Below are the code and all the weights of a small trained network. Each question names an input and a target symbol and asks about switching units off, where a switched-off unit gives its printed mean instead of its output.

import numpy as np


def w(rows, s, z=0):
    codes = np.array(rows[::2]) - 128.0
    scale = np.full(codes.shape[1], s)
    scale[-1] = z or s
    return codes * scale


def norm(h):
    return h / np.sqrt((h * h).mean(-1, keepdims=True) + 1e-5)


def f(y):
    return np.maximum(y, 0)


def softmax(a):
    e = np.exp(a - a.max(-1, keepdims=True))
    return e / e.sum(-1, keepdims=True)


def log_softmax(a):
    a = a - a.max(-1, keepdims=True)
    return a - np.log(np.exp(a).sum(-1, keepdims=True))


def net(x, mask):
    ids = ['αβγδεζηθλμπστφω'.index(c) for c in x.split()]
    T = len(ids)
    res = E[ids] + P[:T]
    u = 0
    for l in range(2):
        q, k, v = (norm(res) @ M[l].T for M in (Q, K, V))
        z = softmax(np.where(np.tri(T) > 0, q @ k.T / 2**0.5, -1e9)) @ v
        res = res + np.where(mask[u], z, O[l][:, -1]) @ O[l][:, :-1]
        u += 1
        y = f(norm(res) @ A[l][:, :-1].T + A[l][:, -1])
        res = res + np.where(mask[u : u + 4], y, B[l][:, -1]) @ B[l][:, :-1]
        u += 4
    return log_softmax(norm(res)[-1] @ U[:, :-1].T + U[:, -1])


Q, K, V, O, A, B = {}, {}, {}, {}, {}, {}
E = w([
[136,141,67,160],'α',
[102,153,114,136],'β',
[134,172,129,139],'γ',
[111,114,164,140],'δ',
[133,94,157,157],'ε',
[87,137,108,138],'ζ',
[138,151,83,186],'η',
[170,154,146,180],'θ',
[176,126,93,88],'λ',
[120,202,109,149],'μ',
[47,111,184,91],'π',
[180,148,87,83],'σ',
[98,242,136,129],'τ',
[3,184,125,179],'φ',
[155,153,133,156],'ω',
],0.026)
P = w([
[218,148,176,209],'0',
[203,168,224,159],'1',
[175,166,212,134],'2',
[163,159,174,139],'3',
[145,147,133,139],'4',
[120,147,107,144],'5',
[83,145,94,151],'6',
[66,139,64,137],'7',
[54,138,35,137],'8',
[41,138,19,146],'9',
[100,179,1,158],'10',
],0.0054)
Q[0] = w([
[140,202,159,251],'0.h1',
[168,45,108,179],'0.h1',
],0.023)
K[0] = w([
[145,2,96,90],'0.h1',
[111,97,185,118],'0.h1',
],0.026)
V[0] = w([
[164,2,172,165],'0.h1',
[118,167,4,26],'0.h1',
],0.0043)
O[0] = w([
[33,192,20,190,5],'0.h1',
[118,2,65,67,215],'0.h1',
],0.0031,0.0024)
A[0] = w([
[190,97,95,225,56],'0.n1',
[146,3,183,205,3],'0.n2',
[62,134,115,233,130],'0.n3',
[114,149,112,175,212],'0.n4',
],0.014,0.0031)
B[0] = w([
[108,150,115,244,202],'0.n1',
[165,248,87,176,140],'0.n2',
[171,181,146,155,255],'0.n3',
[150,167,145,208,239],'0.n4',
],0.014,0.0086)
Q[1] = w([
[127,252,99,67],'1.h1',
[191,133,117,171],'1.h1',
],0.028)
K[1] = w([
[57,252,48,220],'1.h1',
[64,98,45,49],'1.h1',
],0.022)
V[1] = w([
[5,132,159,145],'1.h1',
[110,85,194,166],'1.h1',
],0.024)
O[1] = w([
[84,94,248,121,87],'1.h1',
[91,79,142,196,1],'1.h1',
],0.013,0.0055)
A[1] = w([
[170,160,22,154,57],'1.n1',
[199,57,140,99,56],'1.n2',
[194,199,102,117,209],'1.n3',
[132,1,105,248,1],'1.n4',
],0.022,0.002)
B[1] = w([
[32,110,82,185,203],'1.n1',
[118,189,120,150,141],'1.n2',
[215,100,135,64,254],'1.n3',
[162,74,173,6,147],'1.n4',
],0.025,0.019)
U = w([
[120,8,112,74,116],'α',
[80,229,196,164,141],'β',
[187,214,142,6,140],'γ',
[136,127,126,149,125],'δ',
[142,195,129,197,111],'ε',
[120,141,130,102,81],'ζ',
[199,74,165,211,61],'η',
[160,121,147,145,70],'θ',
[121,195,59,133,103],'λ',
[113,143,131,105,90],'μ',
[46,96,179,91,254],'π',
[91,188,48,114,176],'σ',
[117,122,47,28,107],'τ',
[123,158,131,89,102],'φ',
[127,106,135,97,106],'ω',
],0.011,0.0072)

Each question gives the input, a string of symbols that net reads in full, and the target symbol t.
The units are the heads (2 rows each of Q, K, V and O) and the neurons (one row each of A and B). Each row of codes is followed by its name. A weight is (code - 128) times the scale printed after its matrix; where a second scale follows, it is the last column's (O, A, B and U).
mask holds one flag per unit, layer by layer, with each layer's heads first. A switched-off unit (its flag False) gives its mean, the last column of its rows in O or B, instead of its output. The means were averaged over made-up inputs and are rounded, as every weight is.
A unit's drop is (log p(t) with every unit on - log p(t) with that unit switched off) / (log p(t) with every unit on - log p(t) with every unit switched off).
The circuit of an input: a set's keep is (log p(t) with only the set's units on - log p(t) with every unit switched off) / (log p(t) with every unit on - log p(t) with every unit switched off). Starting from all 10 units, units are removed one at a time, each time the one whose removal leaves the highest keep (on an exact tie, the one counted first), for as long as the keep stays at least 0.8.
circuit, biggest first: the units of the circuit, biggest drop first
most important unit: the unit with the biggest drop
top k neurons: the k neurons with the biggest drops, biggest first
k most important neurons of layer l: the k neurons of layer l with the biggest drops, biggest first
input θ τ τ τ τ σ τ η φ δ ζ, target β: circuit, biggest first : (1.h1 1.n3)
input τ τ π τ τ η τ σ θ, target σ: circuit, biggest first : (1.h1 1.n1)
input η β η ζ ζ λ, target σ: most important unit : 0.n3
input θ η τ τ η η, target η: 3 most important neurons of layer 0 : (0.n3 0.n1 0.n2)
input τ τ π ω, target π: circuit, biggest first : (1.h1 0.n3)
input σ τ γ τ α, target σ: top 2 neurons : (1.n1 0.n4)
input τ β σ π, target π: top 3 neurons : (1.n3 0.n3 0.n4)
input τ τ τ α α, target α: top 3 neurons : (1.n4 1.n1 0.n1)
input γ σ η τ ζ η τ ω, target σ: top 2 neurons : (0.n1 1.n1)
input θ τ σ τ α β α τ ζ π, target π: 2 most important neurons of layer 0 : (0.n4 0.n1)
input σ α η τ τ η τ τ ζ, target γ: circuit, biggest first : (1.h1 1.n1)
input φ τ τ τ α σ τ θ, target σ: top 3 neurons : (0.n1 1.n1 0.n4)
input β τ α τ η, target η: 2 most important neurons of layer 1 : (1.n4 1.n3)
input η η τ τ α ζ ζ α α α, target α: circuit, biggest first : (1.n4 0.n1 1.h1 1.n1)
input σ ω τ π α π θ, target π: 2 most important neurons of layer 1 : (1.n4 1.n3)
input η τ σ η, target σ: circuit, biggest first : (1.n1)
input τ α τ ζ τ γ τ τ φ, target β: top 2 neurons : (1.n3 1.n1)
input α τ η λ γ α λ, target σ: top 2 neurons : (1.n1 1.n2)
input τ η α τ φ τ γ α φ σ, target β: top 2 neurons : (1.n3 1.n2)
input τ τ ζ τ σ β τ η τ ζ, target γ: top 4 neurons : (0.n3 0.n1 1.n1 0.n2)
